Below are the code and all the weights of a small trained network. Each question names an input and a class and asks about switching units off, where a switched-off unit gives its printed mean instead of its output.

import numpy as np


def w(rows, s, z=0):
    codes = np.array(rows[::2]) - 128.0
    scale = np.full(codes.shape[1], s)
    scale[-1] = z or s
    return codes * scale


def f(y):
    return np.maximum(y, 0)


def log_softmax(a):
    a = a - a.max(-1, keepdims=True)
    return a - np.log(np.exp(a).sum(-1, keepdims=True))


def net(x, mask):
    res = np.array(x, float).reshape(1, 4) / 4 @ E
    y = f(res @ A[0][:, :-1].T + A[0][:, -1])
    res = res + np.where(mask, y, B[0][:, -1]) @ B[0][:, :-1]
    return log_softmax(res[-1] @ U[:, :-1].T + U[:, -1])


A, B = {}, {}
E = w([
[134,134,127,132,139,134,131,129,107],'x0',
[94,151,97,132,202,50,151,13,169],'x1',
[6,141,175,148,177,158,84,151,113],'x2',
[63,149,22,148,87,140,183,143,126],'x3',
],0.017)
A[0] = w([
[121,127,184,131,106,142,112,209,131,207],'n0',
[113,131,110,133,176,100,136,40,138,120],'n1',
[131,130,116,134,87,117,127,100,111,126],'n2',
[137,125,132,121,122,143,124,107,119,153],'n3',
[91,131,251,133,169,128,101,133,128,113],'n4',
[226,125,171,115,125,106,125,103,141,221],'n5',
[104,133,155,116,167,105,116,52,131,99],'n6',
[123,136,93,130,166,96,138,52,130,113],'n7',
[128,128,68,126,137,111,145,27,142,96],'n8',
[200,119,160,131,122,115,132,102,132,192],'n9',
[147,115,128,143,132,125,138,97,137,108],'n10',
[133,129,133,124,134,133,117,158,99,183],'n11',
[17,132,77,137,141,145,137,169,115,2],'n12',
[126,133,95,143,146,110,147,82,131,90],'n13',
[135,124,129,136,151,110,131,152,147,110],'n14',
[161,134,7,128,87,127,158,139,135,138],'n15',
[120,115,164,127,123,146,130,108,121,116],'n16',
],0.021,0.0097)
B[0] = w([
[178,144,87,105,127,122,148,205,147,232],'n0',
[77,118,183,114,169,125,84,94,115,243],'n1',
[152,134,120,121,126,122,140,125,116,154],'n2',
[137,107,127,124,115,126,124,121,154,143],'n3',
[147,112,131,129,252,115,161,141,86,232],'n4',
[93,163,122,114,26,136,96,134,169,251],'n5',
[97,113,149,208,167,139,128,81,139,214],'n6',
[134,130,103,54,156,122,105,95,118,233],'n7',
[155,142,103,58,184,122,104,110,115,244],'n8',
[90,130,124,89,59,141,99,127,149,217],'n9',
[122,127,141,112,130,126,115,134,127,159],'n10',
[146,117,104,130,118,115,133,155,152,170],'n11',
[83,159,140,89,8,136,71,126,186,235],'n12',
[133,135,124,62,141,125,124,139,112,193],'n13',
[127,143,140,143,129,140,119,134,100,134],'n14',
[201,96,115,191,166,129,189,125,78,243],'n15',
[143,135,127,125,159,121,133,132,141,149],'n16',
],0.03)
U = w([
[90,178,115,127,32,177,156,183,245,251],'0',
[170,119,84,32,231,87,159,142,115,112],'1',
[36,180,155,51,91,147,71,35,179,90],'2',
[64,85,205,147,239,103,159,85,117,40],'3',
[195,79,88,203,106,153,254,136,110,131],'4',
],0.009,0.0029)

Each question gives the input, the list of numbers given to net, and the class t.
The units are the neurons (one row each of A and B). Each row of codes is followed by its name. A weight is (code - 128) times the scale printed after its matrix; where a second scale follows, it is the last column's (A, B and U).
mask holds one flag per neuron, in row order. A switched-off neuron (its flag False) gives its mean, the last column of its row in B, instead of its output. The means were averaged over made-up inputs and are rounded, as every weight is.
A unit's drop is (log p(t) with every unit on - log p(t) with that unit switched off) / (log p(t) with every unit on - log p(t) with every unit switched off).
The circuit of an input: a set's keep is (log p(t) with only the set's units on - log p(t) with every unit switched off) / (log p(t) with every unit on - log p(t) with every unit switched off). Starting from the 12 units with the biggest drops (on a tie, the unit counted first), units are removed one at a time, each time the one whose removal leaves the highest keep (on an exact tie, the one counted first), for as long as the keep stays at least 0.8.
units of the circuit, in order: the units of the circuit, biggest drop first
most important unit: the unit with the biggest drop
k most important neurons: the k neurons with the biggest drops, biggest first
drop of u: that unit's drop, to one decimal
input [-7,-7,-1,7], class 4: units of the circuit, in order -> n15
input [-6,-6,6,1], class 0: 4 most important neurons -> n12; n8; n15; n7
input [-4,-5,2,0], class 1: 2 most important neurons -> n5; n12
input [-3,1,0,5], class 1: 2 most important neurons -> n5; n15
input [-3,6,0,3], class 1: 3 most important neurons -> n5; n8; n9
input [-2,1,2,-6], class 3: 2 most important neurons -> n4; n8
input [2,-4,2,1], class 0: 3 most important neurons -> n15; n8; n4
input [2,0,4,7], class 0: 2 most important neurons -> n1; n12
input [2,-8,0,4], class 4: 3 most important neurons -> n5; n15; n9
input [5,0,8,-8], class 1: 2 most important neurons -> n0; n1
input [4,-3,3,0], class 1: 3 most important neurons -> n5; n9; n15
input [-5,0,6,-8], class 1: 2 most important neurons -> n0; n1
input [8,-8,-5,1], class 4: 2 most important neurons -> n15; n12
input [8,2,-3,0], class 2: 2 most important neurons -> n4; n0
input [6,0,2,-2], class 1: most important unit -> n1
input [-1,-8,-6,1], class 4: 2 most important neurons -> n15; n12
input [5,-3,-1,-6], class 0: drop of n5 -> 0.1
input [-5,-3,-4,4], class 4: drop of n10 -> 0.0
input [-4,8,5,-4], class 3: drop of n6 -> 0.1
input [5,-5,3,6], class 0: most important unit -> n12
input [-5,7,7,-1], class 3: drop of n4 -> 0.4
